(in the rows, 128 means zero)
Each row of numbers belongs to one of the objects below and depends on some of the facts about them. Some rows are named. Which object is each other row?

Some rows with their names:
K477: [135 149 128 130 138 124 106 138 138 106  96 146 117 124 127 115 115 143
 162 117 160  88 105 126 140 131 131 107  98 133 128 152 153 131 140 136
 135 112 109 119 137 131 138 150 119]
K651: [134 122 122 132 133 119 101 123 130 144 123 136 131  98 115 117 120 135
 142 125 128 128 130 134 120 125 122 116 108 132 129 127 154 113 134 121
 125 107 151 127 132 119 139 142 134]
K92: [132 130 123 123 128 138 126 136 121 139 143 119 111 139 122 128 126 125
 125 129 139 118 122 123 125 130 123 125 127 130 113 128 101 133 133 109
 137 133 130 135 131 121 131 128 138]
K669: [133 102 125 143 124 121 127 118 103 140 132 145 148 125 117 137 119 119
  99 114 109 123 126 121 126 126 130 129 149 123 129 108 133 114 126 127
 130 106 147 123 113 131 116 120 135]
K70: [103 155 167  48 123 195 221 106 139 112 123 169 167 160 142 168 140 172
 148 159  40 235 136 134 149 109 166 183 148  35 131 112  45 116  72 163
 143 141 133 132 188 138  88 120 106]
K929: [130 113 116 145 129 130 120 123 115 136 136 134 139 122 126 136 134 118
 106 128 118 129 136 124 123 120 126 142 153 137 138 116 141 121 130 125
 126 121 147 122 112 121 128 118 130]
K701: [131 131 122 123 128 138 126 136 120 140 142 118 111 138 120 128 126 124
 125 129 140 118 121 124 125 129 123 125 128 131 114 128 101 133 132 110
 138 134 129 135 132 120 131 127 137]
K233: [140 145 136 128 133 124 110 139 126 109  92 156 130 131 115 115 103 143
 157 108 158  86  96 118 142 133 130  95 100 121 123 150 146 127 136 136
 142  97 110 117 140 138 127 150 118]
K958: [132 131 122 123 129 138 126 136 120 139 142 119 111 138 120 128 127 125
 125 130 139 119 122 124 125 130 123 125 127 130 113 128 100 134 132 110
 137 133 130 135 131 121 132 127 137]
K533: [115 111 171 115 103 144 194 174 206 125 170  51 155  97 159 172 204  46
 137 214 103 188  95 142 122 145 170 112 159 141 140 128 142 157 109 152
  57 230 105 146 120 135  97 147 113]
K449: [141 125 121 126 129 138 142 145 131 147 142 121 104 119 116 156 126 127
 132 136 141 111 116 122 118 114 129 118 127 126 114 130 112 138 143  97
 135 144 132 115 131 143 119 124 139]
K27: [151 164 155 153 131 117 116 123 131  84  84 149 134 133 127 100 110 160
 159  93 149 103 120 120 128 162  94  86  97 130 114 158 131 137 138 123
 138  80 115 111 122 151  88 150 129]
K497: [133 119 120 135 138 114 103 120 129 140 125 134 130  97 115 115 119 133
 140 121 122 123 127 138 122 131 129 122 103 126 124 124 151 113 132 118
 124 108 151 128 130 125 137 145 135]
K139: [119 114 132 143 116 133 150 127 117 127 140 136 140 148 139 149 140 118
  85 131 112 131 135 116 131 117 137 149 169 138 145 118 121 131 128 142
 121 148 115 128 105 127 117 102 127]
K782: [123 103 111 142 131 107 126 115 110 136 137 124 133 120 132 137 125 112
 107 118 114 127 141 133 125 128 129 144 145 127 134 107 145 123 124 131
 129 123 141 120 113 134 130 118 132]
K277: [132 113 106 134 124 124 122 120 110 136 130 122 137 129 131 138 126 110
 113 124 130 137 152 122 121 116 113 134 161 131 138 112 151 129 125 130
 135 121 141 112 118 129 135 103 120]
K476: [140 125 107 128 134 125 100 122 126 137 115 123 133 107 115 115 120 128
 145 123 134 128 140 132 122 123 118 117 116 123 124 125 157 119 129 115
 132 106 149 118 133 127 142 129 122]

How the objects are related:
ξ: comes just before; Θ: is of sort; δ: hangs directly under; Ω: points at
K651 {ξ=K813, Θ=tribran, δ=K92}
K528 {ξ=K445, Θ=dreplur, δ=K909, Ω=K445}
K435 {ξ=K404, Θ=vibil, δ=K443}
K430 {ξ=K360, δ=K286}
K270 {ξ=K634, Θ=paskesu, δ=K846}
K798 {ξ=K700, Θ=vibil, δ=K449}
K413 {ξ=K340, Θ=dreplur, δ=K223}
K590 {Θ=gelum, δ=K213}
K769 {Θ=tribran, δ=K941}
K124 {ξ=K270, Θ=badek, δ=K846, Ω=K270}
K294 {ξ=K742, δ=K286, Ω=K360}
K949 {ξ=K804, Θ=sudre, δ=K955, Ω=K804}
K490 {ξ=K526, Θ=paskesu, δ=K479}
K114 {Θ=badek, δ=K198}
K313 {ξ=K146, Θ=badek, δ=K913}
K57 {Θ=badek, δ=K391, Ω=K420}
K243 {Θ=vibil, δ=K955}
K60 {Θ=lorukun, δ=K208}
K758 {ξ=K651, Θ=badek, δ=K92}
K263 {ξ=K139, Θ=vibil, δ=K815}
K782 {ξ=K309, Θ=badek, δ=K401}
K730 {ξ=K965, Θ=foma, δ=K838}
K767 {ξ=K908, Θ=tribran, δ=K231, Ω=K342}
K27 {ξ=K923, δ=K286, Ω=K742,K474}
K477 {ξ=K390, δ=K815}
K420 {ξ=K995, Θ=tribran, δ=K391}
K757 {ξ=K25, Θ=skubibro, δ=K208}
K332 {δ=K211}
K281 {ξ=K766, δ=K909, Ω=K528}
K6 {Θ=lorukun, δ=K433}
K342 {Θ=skubibro, δ=K231}
K70 {ξ=K740, δ=K391, Ω=K57,K535}
K205 {ξ=K476, Θ=gelum, δ=K556}
K229 {ξ=K782, Θ=gelum, δ=K401}
K474 {δ=K286}
K729 {Θ=tribran, δ=K836, Ω=K586}
K616 {ξ=K669, Θ=lorukun, δ=K794}
K96 {ξ=K342, Θ=dreplur, δ=K231, Ω=K446,K513}
K241 {ξ=K91, Θ=badek, δ=K115}
K744 {Θ=badek, δ=K121}
K995 {ξ=K951, δ=K391, Ω=K553}
K748 {ξ=K497, Θ=foma, δ=K880}
K526 {ξ=K277, Θ=vibil, δ=K479}
K832 {Θ=lorukun, δ=K65}
K404 {Θ=tribran, δ=K443, Ω=K435}
K923 {ξ=K430, δ=K286, Ω=K430}
K929 {ξ=K644, δ=K701}
K723 {ξ=K420, δ=K391}
K699 {Θ=sudre, δ=K593, Ω=K562}
K108 {ξ=K533, Θ=badek, δ=K449, Ω=K237,K533}
K312 {ξ=K124, Θ=gelum, δ=K846}
K152 {ξ=K757, Θ=badek, δ=K208}
K911 {ξ=K452, Θ=lorukun, δ=K64, Ω=K176,K311}
K700 {ξ=K108, Θ=foma, δ=K449, Ω=K533}
K497 {Θ=vibil, δ=K880}
K217 {δ=K958}
K589 {ξ=K413, Θ=badek, δ=K223, Ω=K340}
K950 {ξ=K243, Θ=skubibro, δ=K955}
K176 {δ=K64, Ω=K311}
K644 {Θ=badek, δ=K701}
K71 {Θ=paskesu, δ=K838, Ω=K965}
K669 {Θ=skubibro, δ=K794, Ω=K616}
K162 {ξ=K435, Θ=paskesu, δ=K443}
K796 {Θ=foma, δ=K85}
K340 {ξ=K492, Θ=foma, δ=K223}
K360 {ξ=K638, Θ=tribran, δ=K286}
K277 {ξ=K973, Θ=sudre, δ=K479}
K586 {ξ=K729, Θ=lorukun, δ=K836}
K973 {Θ=skubibro, δ=K479}
K390 {ξ=K263, Θ=badek, δ=K815}
K813 {Θ=vibil, δ=K92, Ω=K758}
K99 {ξ=K260, Θ=sudre, δ=K836}
K634 {Θ=vibil, δ=K846}
K139 {δ=K815}
K303 {ξ=K23, Θ=badek, δ=K958}
K562 {ξ=K699, Θ=paskesu, δ=K593, Ω=K699}
K469 {ξ=K294, Θ=badek, δ=K286}
K47 {δ=K841}
K742 {ξ=K474, δ=K286}
K130 {Θ=paskesu, δ=K936}
K146 {Θ=dreplur, δ=K913}
K25 {ξ=K60, Θ=vibil, δ=K208}
K492 {δ=K223}
K456 {ξ=K950, Θ=dreplur, δ=K955, Ω=K243}
K476 {Θ=lorukun, δ=K556}
K183 {Θ=gelum, δ=K115, Ω=K91}
K257 {ξ=K589, Θ=lorukun, δ=K223}
K869 {ξ=K332, Θ=badek, δ=K211}
K804 {ξ=K456, Θ=paskesu, δ=K955}
K951 {ξ=K70, Θ=vibil, δ=K391, Ω=K740,K535}
K237 {ξ=K438, Θ=tribran, δ=K449, Ω=K438}
K438 {ξ=K798, Θ=dreplur, δ=K449, Ω=K798,K533}
K496 {Θ=badek, δ=K858}
K862 {Θ=lorukun, δ=K427}
K808 {ξ=K229, Θ=skubibro, δ=K401}
K452 {ξ=K176, δ=K64}
K446 {ξ=K96, Θ=badek, δ=K231, Ω=K96}
K615 {Θ=paskesu, δ=K267}
K965 {ξ=K71, Θ=gelum, δ=K838}
K382 {ξ=K99, Θ=skubibro, δ=K836}
K908 {ξ=K513, δ=K231}
K311 {ξ=K911, δ=K64}
K59 {ξ=K796, Θ=paskesu, δ=K85}
K553 {ξ=K723, δ=K391}
K233 {ξ=K511, δ=K701, Ω=K644}
K533 {Θ=paskesu, δ=K449}
K740 {ξ=K57, Θ=lorukun, δ=K391}
K23 {ξ=K217, Θ=sudre, δ=K958}
K511 {ξ=K929, Θ=gelum, δ=K701}
K535 {ξ=K553, Θ=paskesu, δ=K391, Ω=K951,K553}
K445 {ξ=K281, Θ=badek, δ=K909}
K235 {ξ=K616, Θ=paskesu, δ=K794}
K91 {ξ=K183, Θ=skubibro, δ=K115}
K513 {ξ=K446, Θ=foma, δ=K231, Ω=K908}
K766 {Θ=paskesu, δ=K909, Ω=K445}
K260 {ξ=K586, Θ=foma, δ=K836, Ω=K729}
K309 {Θ=lorukun, δ=K401}
K638 {ξ=K469, δ=K286}

Name these rows:
No name comes twice in this set of rows, the named rows included.
[150 117 118 127 124 122 107 122 106 141 107 143 157 117  97 116  98 129
 136 109 131 123 124 118 124 122 115  97 121 105 117 120 149 111 124 114
 144  82 150 114 138 137 124 129 119] => K911
[135 128 100 131 139 122  94 121 138 134 119 112 120 102 124 113 130 130
 146 130 139 127 150 141 120 120 119 130 112 135 129 129 165 122 136 114
 125 121 146 121 129 121 156 126 124] => K616
[165  92 132 117 115 143 119 166 160 130 124  85 153  67 126 164 158  40
 185 159 131 140  73 129 125 171 131  48 146 116 111 112 194 135 114 140
 105 111 167 102 128 133 103 169 121] => K438
[ 92 163 148  42 128 187 209 103 180 113 130 117 140 147 160 150 167 173
 157 182  50 250 175 160 140  98 168 202 127  57 137 123  66 125  83 152
 116 189 118 144 183 133 130 104 101] => K740
[127 151 183 131  93 134 200 115 153 114 126 107 198 160 118 100 140 150
  96 145  75 206 165 123 111 124 121 124 130  99 120 142  60 134 106 107
 102 168  90 150 128 160  57 101 110] => K294
[120 114 133 145 115 130 150 126 116 128 139 137 140 150 136 146 138 121
  80 130 115 129 137 116 130 115 136 148 167 141 144 118 122 130 131 139
 120 148 113 128 104 130 119 100 128] => K176
[104 112 117 147 124 110  93 113 121 144 145 129 128 126 138 100 135 123
  94 124 119 135 157 133 128 125 123 152 136 163 153 119 148 113 131 149
 114 135 133 153 109  83 163 116 135] => K513
[106 180 139  76 176 169 132 114 139  83 102 204  75 113 171 169 131 186
 222 125 115 138 100 147 159 144 141 174 103  97 145 135 124 126 111 187
 163  83 160 102 180 114 138 184 134] => K535
[102 114 144 136 112 120 168 124 147 132 148 118 135 142 145 137 146 128
  84 146  98 146 148 133 130 112 156 156 143 136 147 125 110 130 126 142
 102 188  91 147 111 130 123  98 129] => K243
[154 146 137 159 133 120 108 110 122 112 109 133 152 111 115 101 122 145
 142 106 120 141 145 127 109 154  86 107 116 127 115 134 133 125 130 101
 130  79 159 115 116 140  88 141 134] => K923
[116 119 124 152 137 116 118 124 124 142 153 133 125 111 134 135 141 124
 105 137 124 131 137 132 115 118 126 158 142 160 150 121 146 123 138 128
 112 136 148 133 110 116 138 131 138] => K270
[135 144 121 124 133 121 105 136 139 107  91 139 114 125 129 116 111 140
 165 113 161  90 116 127 143 131 128 100  99 127 127 150 159 132 136 142
 140 114 104 113 139 133 143 138 116] => K257

Now the same objects, written a new way:
Named rows:
K114: [124 120 121 167 154 159 112 125 142 156 141 166 134 139 154 110 126 167
 149 100 154 125 125  96 122  94 113 112 106 133  96 160 146  78 195 173
 134 115 103 112  89 119 150  88 166 104 164 106 129 157 156]
K438: [ 85  98  87 142 156 156 102 125  78 109 169  93 195 134  55 199 120 172
 129  86 126 152 110  80  76 149 164 153 194  80 120 156 143 157 192  89
 141  76 180  98 170 101 106 183  73 132 176 173 133 174 121]
K449: [125 132 123 155 144 161 121 137 118 118 150 152 126 145 170 111 129 144
 105 138  98 138 130  97 182 138 117  93 140 107 123 117 152 145  94 104
 133 116  99 176 123  95 145  76 141 130 142 132 146 166 127]
K798: [ 99 108  93 195 138 168 108  83  78 103 172  80 192 156  52 195 112 137
 159 128 105 141 109  86  70 178 213 110 194  94 101 162  77 167 198  91
 137  91 191  98 163 118  70 134  79 138 165 146 132 155 136]
K213: [119 134 148 134 129 151 127 118  94 118 129 105 128 128 121 126 126 105
 104 175  94 147 122 157 120 154 109 129 132 116 159 129 109 168  94 115
 125  90 105 138 150 110 152 137 132 151  85 118 140 129  96]
K294: [181 128 108  54  71  84 106  81 155  94  57  57  87 164  68 106 110 179
 145  86 171  84 123 217 182 172 216 108  88  97 195 112 119 188  91  87
 132 149 121 102  56  90 134 182 166 182 117  74 129 172  91]
K286: [171 140 148  51  88  93 111  90 160 124  99 105  94 138 162 109 105 186
 115 182  94 149 111 136  96 126 148 131 115 164 163  98  85 186  71 104
 137  94 114 109 120 116 149 119 109 174  72 111 141 168 123]
K474: [181 112 146  34  57 138 115  86 159  85  57  68 101 170  89 102 105 190
 135  84 116  73 169 228 190 170 213  79  91 147 160 111 113 208 113  99
 119 106 180 102  60 103 139 154 150 123 116  81  76 173  88]
K744: [112 116 126 152 148 136 113 116 116 155 113 120 147 136 110 115 119 111
 120 101 159 131 118 147  83 110 111 155  99 147 110 168 105  76 198 173
 131 109 117 102 113 151 151 146 164 104 129  92 121 102 112]
K59: [111 174 110  79 154  92 121 188 145 151 157 172 108 116 144 112 112 163
 100  90 105 139 117  99 136  80  95 118 100 157  81 129 172  70 155 170
 138  99 110 120 153 117 158  91 102  87 174 168 146 169 163]
K556: [115 128 152 130 128 146 137 120  93 121 127 100 121 123 120 124 123 104
 100 173  91 150 120 157 123 156 114 129 133 118 153 125 109 166  92 110
 124  90 110 138 156 105 149 133 133 156  86 122 138 124  96]
K782: [104 104 104 179 150 147 116  95 139 160 127 160 147 123 153 122 134 115
 160 136 169 133 116 106  80 102 100 163 131 136 111 170  83  66 193 163
 130 146 112 105  86 169 103 147 162 122 113  95 105  79 122]
K909: [114 126 149 141 131 146 128 127  96 115 131 109 131 130 123 124 120  98
 103 167  91 145 123 151 122 159 114 128 127 120 154 130 116 153  87 112
 124  95 112 141 150 110 152 133 135 142  88 118 137 122  97]
K911: [134 137  97 116 150  59 167 184 129 146 128 149  98  92 152 158 145 128
 116 121 177 146 110  89 150 168  91 158 104 119 168  93 147 145  77 101
 132 175 120 128 162 142 117 157 102 138 124 169 142 127 165]
K263: [155 108 140 184 136 155 145  91 159 162 155 159 171 144 166 131 160 161
 183 172 143 114 127  85 145 154 159  99 122 151 133  96  80 169 121 110
 133 178 106 146 117 134  87  85 113 132 117 103 139 125 178]
K838: [135 139 143 138 148 165 110 130 115 117 147 155 116 140 162 103 131 150
 108 151  94 145 133  96 185 137 117  93 136 108 136 113 150 148  87 106
 125  99 105 180 125  93 147  85 142 152 141 127 146 165 123]
K217: [120 105 115 176 116 142 124  96 142 119 126 131 132 116 150 136 132 103
 133 172 131 128 116  97 111 132 105 141 170 119 147 148 104 133 101  96
 116 165 138 136 113 157  90 151 126 136 103 132 132  82 113]

Rows to name:
No name comes twice in this set of rows, the named rows included.
[180 125 121  54 117 144 111  83 175 132  58  72 103 164 152 106 113 204
 186  92 179  82 157 191 151 123 211  92  88 159 166 120  85 181 186 134
 135 115 117 100  55 101 124 132 171 151 113  80  73 171 112] => K469
[100 108  88 128 153 152 108 165  70 110 165  74 195 139  58 198 104 163
 107  75 121 153 105  82  78 175 190 129 192 109  83 119 165 142 200  88
 142  66 178 102 168 101 151 151  69  95 172 176 145 168 141] => K237
[120 107  82  63 125 171 110  83  76  83 151  63 194 167  59 190 107 157
 151  80  94  81 180 130  79 171 213  83 193  71 109 187 105 179 205  87
 131  60 205  96 119  98  81 183  98 114 174  79  61 172  92] => K533
[105 199  95 122 159  50 156 192 135 170 123 149  88  81 113 112 163 187
 108  81 184 143 106  96 182 100  89 150  95 114 140  94 171 100  89 110
 139 169  95 112 138  90 162 154 139 101 176 169 147 172 179] => K528

Now the same objects, written a new way:
Some objects and their rows:
K808: [166  63 148 162  92 146 104  97 144 123 121 170 179 153]
K846: [166  93 128 148  88 148 128 105 124 128 115 160 179 149]
K241: [171  66 153 160  92 148 106  96 147 122 121 168 177 156]
K798: [142  93 123 160 103 137 139  76 115 115 131 167 148 137]
K312: [157  61 146 162  91 141  98  99 136 121 126 169 176 152]
K841: [167  93 128 148  88 147 128 106 124 129 115 160 179 150]
K430: [173  96 144 200  91 112 152 119 116 109 101 147 163 139]
K644: [185  98 132 139 125 149 154  87  88 121 113 160 174 145]
K130: [164  97 129 147  92 146 119 103 121 120 115 159 177 147]
K526: [156  74 131 158  89 144 107 103 121 119 126 165 175 149]
K742: [193 145  91 105 138 150 210 101  30 102 104 158 171 125]
K492: [175 127 103 144  92 160 145 110 101 115 115 153 174 138]
K70: [179 164  71 133  79 182 145 147  94 105 104 133 172 145]
K391: [162  90 124 147  97 154 126 112 127 125 108 154 171 158]
K590: [159  95 127 149  89 145 118 104 116 119 119 159 177 148]
K57: [185 196  65 132  95 175 189 134  68 103 100 120 151 138]
K231: [166  96 126 151  90 149 124 100 124 124 115 160 181 147]

Which object is each row?
No name comes twice in this set of rows, the named rows included.
[177 123 107 138  87 151 153 121 102 100 113 160 173 137] => K638
[186  39 148 118 106 157  95 112 120 108 118 190 213 158] => K27
[164 112 127 166 116 141 158 103 116 119 103 145 142 144] => K420
[182  53 141 134  92 168  78 113 133 121 120 177 213 160] => K233
[196 162  80 100 138 153 220 104  19 101 102 153 169 122] => K474
[154  75 142 179 114 135 138  96 134 122 108 155 146 153] => K553
[175  89 130 143  70 169  94 113 150 114 125 166 188 157] => K589
[161 107 110 149  89 150 128 110  99 115 123 156 173 143] => K634
[187  84 135 108 140 145 162  87  80 109 111 182 178 138] => K360
[175 178  85 147 114 155 198 114  71 109 100 125 135 134] => K740
[186  92 138 173  64 157  91 132 143 117 112 148 197 159] => K124
[168  90 130 144  84 139 134 113 125 115 113 167 179 149] => K286
[159  87 134 151  88 154 112  86 144 113 130 170 166 148] => K438

